Below is a small trained network, with its code and all its weights. Each question gives an input and a class and asks what happens when units are switched off, that is, made to give their printed mean instead of their output.

import numpy as np


def w(rows, s, z=0):
    codes = np.array(rows[::2]) - 128.0
    scale = np.full(codes.shape[1], s)
    scale[-1] = z or s
    return codes * scale


def f(y):
    return np.maximum(y, 0)


def log_softmax(a):
    a = a - a.max(-1, keepdims=True)
    return a - np.log(np.exp(a).sum(-1, keepdims=True))


def net(x, mask):
    res = np.array(x, float).reshape(1, 7) / 4 @ E
    y = f(res @ A[0][:, :-1].T + A[0][:, -1])
    res = res + np.where(mask, y, B[0][:, -1]) @ B[0][:, :-1]
    return log_softmax(res[-1] @ U[:, :-1].T + U[:, -1])


A, B = {}, {}
E = w([
[106,162,19,108,150,117,182,171,203,88,73],'x0',
[89,135,143,22,143,252,130,142,61,130,106],'x1',
[133,141,111,123,116,126,111,119,128,148,118],'x2',
[130,140,120,127,114,126,121,122,124,135,120],'x3',
[208,207,148,151,223,110,117,143,91,92,110],'x4',
[125,141,131,127,134,129,136,97,140,144,124],'x5',
[116,115,148,128,133,127,116,156,130,89,142],'x6',
],0.018)
A[0] = w([
[42,105,157,11,135,180,127,120,81,166,104,153],'N0',
[146,97,243,142,116,110,80,112,66,201,164,244],'N1',
[230,227,125,138,254,101,102,110,45,61,100,131],'N2',
[83,186,42,64,140,89,215,204,235,72,9,137],'N3',
[117,211,202,64,182,187,144,192,64,149,71,92],'N4',
[243,130,147,158,155,98,148,154,122,122,132,149],'N5',
[191,142,151,236,129,43,84,89,136,126,171,209],'N6',
[128,44,138,140,77,78,157,139,127,173,168,214],'N7',
[54,63,96,60,33,89,151,109,151,156,187,247],'N8',
[85,159,124,8,153,235,153,153,34,138,125,139],'N9',
[51,106,116,42,127,189,167,141,145,121,68,122],'N10',
[164,94,63,231,132,62,141,131,211,112,150,202],'N11',
[121,159,87,38,167,200,155,151,135,114,80,85],'N12',
],0.0097,0.011)
B[0] = w([
[118,66,107,130,82,167,116,118,82,127,136,209],'N0',
[154,116,160,136,121,133,66,111,116,230,154,245],'N1',
[252,190,121,89,150,153,111,144,101,132,64,235],'N2',
[89,147,98,90,153,131,248,150,164,61,81,240],'N3',
[149,132,107,94,165,138,115,77,84,113,144,200],'N4',
[175,152,158,130,120,122,91,155,136,140,106,188],'N5',
[154,187,174,170,109,108,126,139,141,173,101,251],'N6',
[89,138,149,140,119,97,127,148,143,168,179,206],'N7',
[38,119,144,184,79,109,140,99,168,102,174,232],'N8',
[126,78,112,106,139,196,76,89,51,125,100,228],'N9',
[73,88,100,154,128,141,178,113,81,106,111,191],'N10',
[109,159,153,108,105,85,169,133,211,142,109,247],'N11',
[128,142,48,127,147,165,161,127,94,90,155,183],'N12',
],0.015,0.029)
U = w([
[69,161,169,230,120,74,104,116,186,187,242,253],'0',
[223,176,172,181,102,93,99,164,143,170,116,202],'1',
[93,2,144,126,76,157,94,92,90,183,165,135],'2',
[197,115,104,68,179,143,32,59,79,158,133,83],'3',
[65,127,137,124,87,55,204,116,249,87,137,160],'4',
[160,204,128,85,176,94,179,196,199,120,37,63],'5',
[66,60,53,186,123,157,195,118,115,65,119,79],'6',
[175,168,50,80,197,174,177,124,89,69,105,30],'7',
],0.0096,0.0049)

Each question gives the input, the list of numbers given to net, and the class t.
The units are the neurons (one row each of A and B). Each row of codes is followed by its name. A weight is (code - 128) times the scale printed after its matrix; where a second scale follows, it is the last column's (A, B and U).
mask holds one flag per neuron, in row order. A switched-off neuron (its flag False) gives its mean, the last column of its row in B, instead of its output. The means were averaged over made-up inputs and are rounded, as every weight is.
A unit's drop is (log p(t) with every unit on - log p(t) with that unit switched off) / (log p(t) with every unit on - log p(t) with every unit switched off).
The circuit of an input: a set's keep is (log p(t) with only the set's units on - log p(t) with every unit switched off) / (log p(t) with every unit on - log p(t) with every unit switched off). Starting from the 12 units with the biggest drops (on a tie, the unit counted first), units are removed one at a time, each time the one whose removal leaves the highest keep (on an exact tie, the one counted first), for as long as the keep stays at least 0.8.
circuit, biggest first: the units of the circuit, biggest drop first
k most important neurons: the k neurons with the biggest drops, biggest first
drop of u: that unit's drop, to one decimal
input [1,6,-8,5,-6,-4,-1], class 6: circuit, biggest first : N10
input [1,-3,-2,2,-1,1,-1], class 4: circuit, biggest first : N1, N2
input [0,-7,-4,6,-3,2,-1], class 0: 3 most important neurons : N3, N6, N7
input [-7,1,-6,4,5,4,-8], class 3: 2 most important neurons : N11, N4
input [1,7,-6,0,-1,5,6], class 6: 3 most important neurons : N1, N12, N10
input [1,-8,7,3,-3,0,-6], class 4: 2 most important neurons : N11, N1
input [0,-6,1,-7,-6,8,-4], class 0: 2 most important neurons : N3, N7
input [-2,8,-5,-6,1,6,-3], class 3: 3 most important neurons : N4, N8, N9
input [7,1,-1,8,5,2,4], class 7: 2 most important neurons : N12, N6
input [0,1,2,-5,0,-5,4], class 2: drop of N2 : 1.5
input [-1,-3,-2,5,-6,-6,4], class 0: drop of N3 : 0.3
input [0,3,-1,0,3,-3,-8], class 3: drop of N3 : 2.4
